Here is a tiny trained network, its code and every weight. The questions are about switching its units off for an input and a class, where a switched-off unit gives its printed mean instead of its output.

import numpy as np


def w(rows, s, z=0):
    codes = np.array(rows[::2]) - 128.0
    scale = np.full(codes.shape[1], s)
    scale[-1] = z or s
    return codes * scale


def f(y):
    return np.maximum(y, 0)


def log_softmax(a):
    a = a - a.max(-1, keepdims=True)
    return a - np.log(np.exp(a).sum(-1, keepdims=True))


def net(x, mask):
    res = np.array(x, float).reshape(1, 7) / 4 @ E
    y = f(res @ A[0][:, :-1].T + A[0][:, -1])
    res = res + np.where(mask, y, B[0][:, -1]) @ B[0][:, :-1]
    return log_softmax(res[-1] @ U[:, :-1].T + U[:, -1])


A, B = {}, {}
E = w([
[114,181,136,2],'x0',
[75,53,78,67],'x1',
[40,117,245,129],'x2',
[170,149,60,109],'x3',
[164,63,169,124],'x4',
[61,122,74,71],'x5',
[168,97,218,37],'x6',
],0.009)
A[0] = w([
[184,136,190,23,141],'N0',
[143,115,163,189,194],'N1',
[246,145,106,159,122],'N2',
[144,199,183,113,157],'N3',
[90,3,91,140,203],'N4',
[145,166,95,140,92],'N5',
[104,134,181,184,204],'N6',
[143,156,93,117,166],'N7',
[73,58,124,118,157],'N8',
[127,242,121,28,133],'N9',
[124,94,116,26,242],'N10',
[238,133,152,93,230],'N11',
[147,126,143,110,103],'N12',
[129,175,85,140,144],'N13',
[99,96,96,132,135],'N14',
[102,190,46,124,132],'N15',
[105,56,147,94,72],'N16',
[109,167,166,67,118],'N17',
[70,182,83,191,254],'N18',
[80,96,107,100,205],'N19',
[212,50,152,144,159],'N20',
],0.012,0.0033)
B[0] = w([
[63,111,155,22,232],'N0',
[221,108,167,115,204],'N1',
[180,142,107,127,229],'N2',
[147,175,193,139,196],'N3',
[81,61,93,135,214],'N4',
[147,211,108,163,173],'N5',
[194,72,200,190,215],'N6',
[126,186,94,145,175],'N7',
[66,63,152,190,193],'N8',
[75,211,98,107,241],'N9',
[67,107,118,71,233],'N10',
[165,103,120,48,218],'N11',
[184,160,95,101,146],'N12',
[140,197,103,174,189],'N13',
[98,141,144,215,166],'N14',
[128,143,114,187,219],'N15',
[108,122,105,126,179],'N16',
[88,202,142,120,197],'N17',
[221,99,91,254,250],'N18',
[52,86,83,187,192],'N19',
[200,47,141,13,195],'N20',
],0.0068,0.011)
U = w([
[84,206,140,112,179],'0',
[198,96,157,108,97],'1',
[108,133,46,196,163],'2',
[143,149,254,228,207],'3',
[35,63,144,210,5],'4',
[152,197,57,213,86],'5',
],0.0093,0.0018)

Each question gives the input, the list of numbers given to net, and the class t.
The units are the neurons (one row each of A and B). Each row of codes is followed by its name. A weight is (code - 128) times the scale printed after its matrix; where a second scale follows, it is the last column's (A, B and U).
mask holds one flag per neuron, in row order. A switched-off neuron (its flag False) gives its mean, the last column of its row in B, instead of its output. The means were averaged over made-up inputs and are rounded, as every weight is.
A unit's drop is (log p(t) with every unit on - log p(t) with that unit switched off) / (log p(t) with every unit on - log p(t) with every unit switched off).
The circuit of an input: a set's keep is (log p(t) with only the set's units on - log p(t) with every unit switched off) / (log p(t) with every unit on - log p(t) with every unit switched off). Starting from the 12 units with the biggest drops (on a tie, the unit counted first), units are removed one at a time, each time the one whose removal leaves the highest keep (on an exact tie, the one counted first), for as long as the keep stays at least 0.8.
circuit, biggest first: the units of the circuit, biggest drop first
k most important neurons: the k neurons with the biggest drops, biggest first
drop when u is switched off: that unit's drop, to one decimal
input [3,-7,4,1,6,-4,0], class 1: most important neuron	N11
input [-2,-8,-8,-2,8,3,-3], class 1: circuit, biggest first	N20, N11
input [-6,-5,-1,7,0,6,4], class 1: circuit, biggest first	N9, N19
input [-7,-3,-3,-6,-6,-1,-2], class 3: circuit, biggest first	N6, N1
input [8,3,0,8,6,-5,1], class 0: circuit, biggest first	N9, N0
input [4,-3,-3,1,4,0,1], class 0: 4 most important neurons	N18, N6, N1, N9
input [1,3,5,5,-3,8,5], class 4: 2 most important neurons	N19, N8
input [4,8,-8,-1,8,-1,-6], class 4: circuit, biggest first	N4, N18, N10
input [3,4,5,-6,-8,-5,-6], class 3: circuit, biggest first	N6, N4, N10
input [4,-6,-1,0,-8,-8,8], class 0: drop when N9 is switched off	0.2
input [-3,-1,-3,-4,6,-1,-1], class 1: drop when N2 is switched off	0.0
input [8,-6,-8,7,6,3,7], class 0: drop when N9 is switched off	0.3
